Here is a tiny trained network, its code and every weight. The questions are about switching its units off for an input and a class, where a switched-off unit gives its printed mean instead of its output.

import numpy as np


def w(rows, s, z=0):
    codes = np.array(rows[::2]) - 128.0
    scale = np.full(codes.shape[1], s)
    scale[-1] = z or s
    return codes * scale


def f(y):
    return y / 2 * (1 + np.tanh(0.7978845608 * (y + 0.044715 * y**3)))


def log_softmax(a):
    a = a - a.max(-1, keepdims=True)
    return a - np.log(np.exp(a).sum(-1, keepdims=True))


def net(x, mask):
    res = np.array(x, float).reshape(1, 5) / 4 @ E
    y = f(res @ A[0][:, :-1].T + A[0][:, -1])
    res = res + np.where(mask, y, B[0][:, -1]) @ B[0][:, :-1]
    return log_softmax(res[-1] @ U[:, :-1].T + U[:, -1])


A, B = {}, {}
E = w([
[34,92,38,153,81],'x0',
[173,136,88,212,145],'x1',
[145,118,111,107,144],'x2',
[124,254,96,57,159],'x3',
[121,131,133,130,134],'x4',
],0.007)
A[0] = w([
[74,50,159,54,53,208],'n0',
[192,157,162,103,64,114],'n1',
[199,148,116,185,117,47],'n2',
[3,24,102,75,70,253],'n3',
[167,222,165,92,120,140],'n4',
[35,182,58,24,62,253],'n5',
[31,58,28,232,19,250],'n6',
[200,174,153,203,179,216],'n7',
[128,155,68,73,94,225],'n8',
[89,125,187,105,150,31],'n9',
[188,90,124,31,198,223],'n10',
[179,117,125,178,141,112],'n11',
[105,164,48,68,64,253],'n12',
[189,73,182,168,150,168],'n13',
[162,220,149,25,148,207],'n14',
[170,103,121,228,168,244],'n15',
[79,101,122,66,44,208],'n16',
[155,128,133,228,183,5],'n17',
[84,62,176,4,112,236],'n18',
[80,49,87,51,120,149],'n19',
[89,167,107,28,80,126],'n20',
[73,196,43,151,102,253],'n21',
[100,203,33,165,114,244],'n22',
],0.0068,0.003)
B[0] = w([
[48,46,137,218,196,184],'n0',
[141,56,195,69,130,134],'n1',
[147,93,138,44,141,125],'n2',
[97,110,35,247,200,228],'n3',
[130,123,197,70,228,166],'n4',
[43,178,191,234,34,223],'n5',
[235,45,76,192,175,254],'n6',
[179,175,144,35,47,166],'n7',
[90,163,203,192,73,170],'n8',
[68,51,171,114,141,120],'n9',
[106,159,218,208,103,169],'n10',
[208,54,93,19,115,133],'n11',
[89,193,158,200,78,192],'n12',
[187,53,130,116,54,157],'n13',
[70,201,223,77,173,205],'n14',
[203,35,102,41,3,175],'n15',
[34,111,158,213,167,175],'n16',
[139,155,27,77,72,126],'n17',
[43,93,179,226,164,191],'n18',
[91,147,61,205,213,162],'n19',
[19,207,157,132,82,165],'n20',
[165,142,221,220,71,196],'n21',
[180,195,215,217,109,190],'n22',
],0.0048,0.0077)
U = w([
[132,121,208,195,96,253],'0',
[80,96,91,190,186,93],'1',
[47,188,216,64,166,29],'2',
[2,209,91,155,78,3],'3',
[179,78,115,73,57,119],'4',
[167,89,69,187,126,3],'5',
[148,228,157,76,151,192],'6',
],0.0061,0.003)

Each question gives the input, the list of numbers given to net, and the class t.
The units are the neurons (one row each of A and B). Each row of codes is followed by its name. A weight is (code - 128) times the scale printed after its matrix; where a second scale follows, it is the last column's (A, B and U).
mask holds one flag per neuron, in row order. A switched-off neuron (its flag False) gives its mean, the last column of its row in B, instead of its output. The means were averaged over made-up inputs and are rounded, as every weight is.
A unit's drop is (log p(t) with every unit on - log p(t) with that unit switched off) / (log p(t) with every unit on - log p(t) with every unit switched off).
The circuit of an input: a set's keep is (log p(t) with only the set's units on - log p(t) with every unit switched off) / (log p(t) with every unit on - log p(t) with every unit switched off). Starting from the 12 units with the biggest drops (on a tie, the unit counted first), units are removed one at a time, each time the one whose removal leaves the highest keep (on an exact tie, the one counted first), for as long as the keep stays at least 0.8.
units of the circuit, in order: the units of the circuit, biggest drop first
unit that matters most: the unit with the biggest drop
k most important neurons: the k neurons with the biggest drops, biggest first
drop of u: that unit's drop, to one decimal
input [5,-8,-2,-3,5], class 1: unit that matters most => n3
input [-2,-2,8,8,-4], class 2: units of the circuit, in order => n14, n4, n6
input [8,4,-8,5,3], class 0: units of the circuit, in order => n21, n22
input [6,-8,-5,0,5], class 1: units of the circuit, in order => n3, n0
input [4,-6,2,-1,-1], class 1: units of the circuit, in order => n3, n0, n19
input [-8,0,6,6,7], class 2: units of the circuit, in order => n14, n4
input [2,-8,7,6,8], class 3: units of the circuit, in order => n5, n20
input [5,2,2,-2,3], class 5: 2 most important neurons => n6, n14
input [0,-1,6,6,1], class 2: 2 most important neurons => n14, n6
input [-6,-3,-6,1,-5], class 2: 2 most important neurons => n6, n14
input [4,-3,-6,-1,-2], class 1: 2 most important neurons => n3, n6
input [3,-6,-5,-6,-1], class 1: drop of n3 => 0.1
input [3,3,-1,-6,-7], class 5: drop of n6 => 0.2
input [2,4,-1,-5,5], class 5: drop of n12 => 0.0
input [0,1,-8,-4,-3], class 4: drop of n5 => 0.1
input [-3,6,-5,1,3], class 6: most important neuron => n6
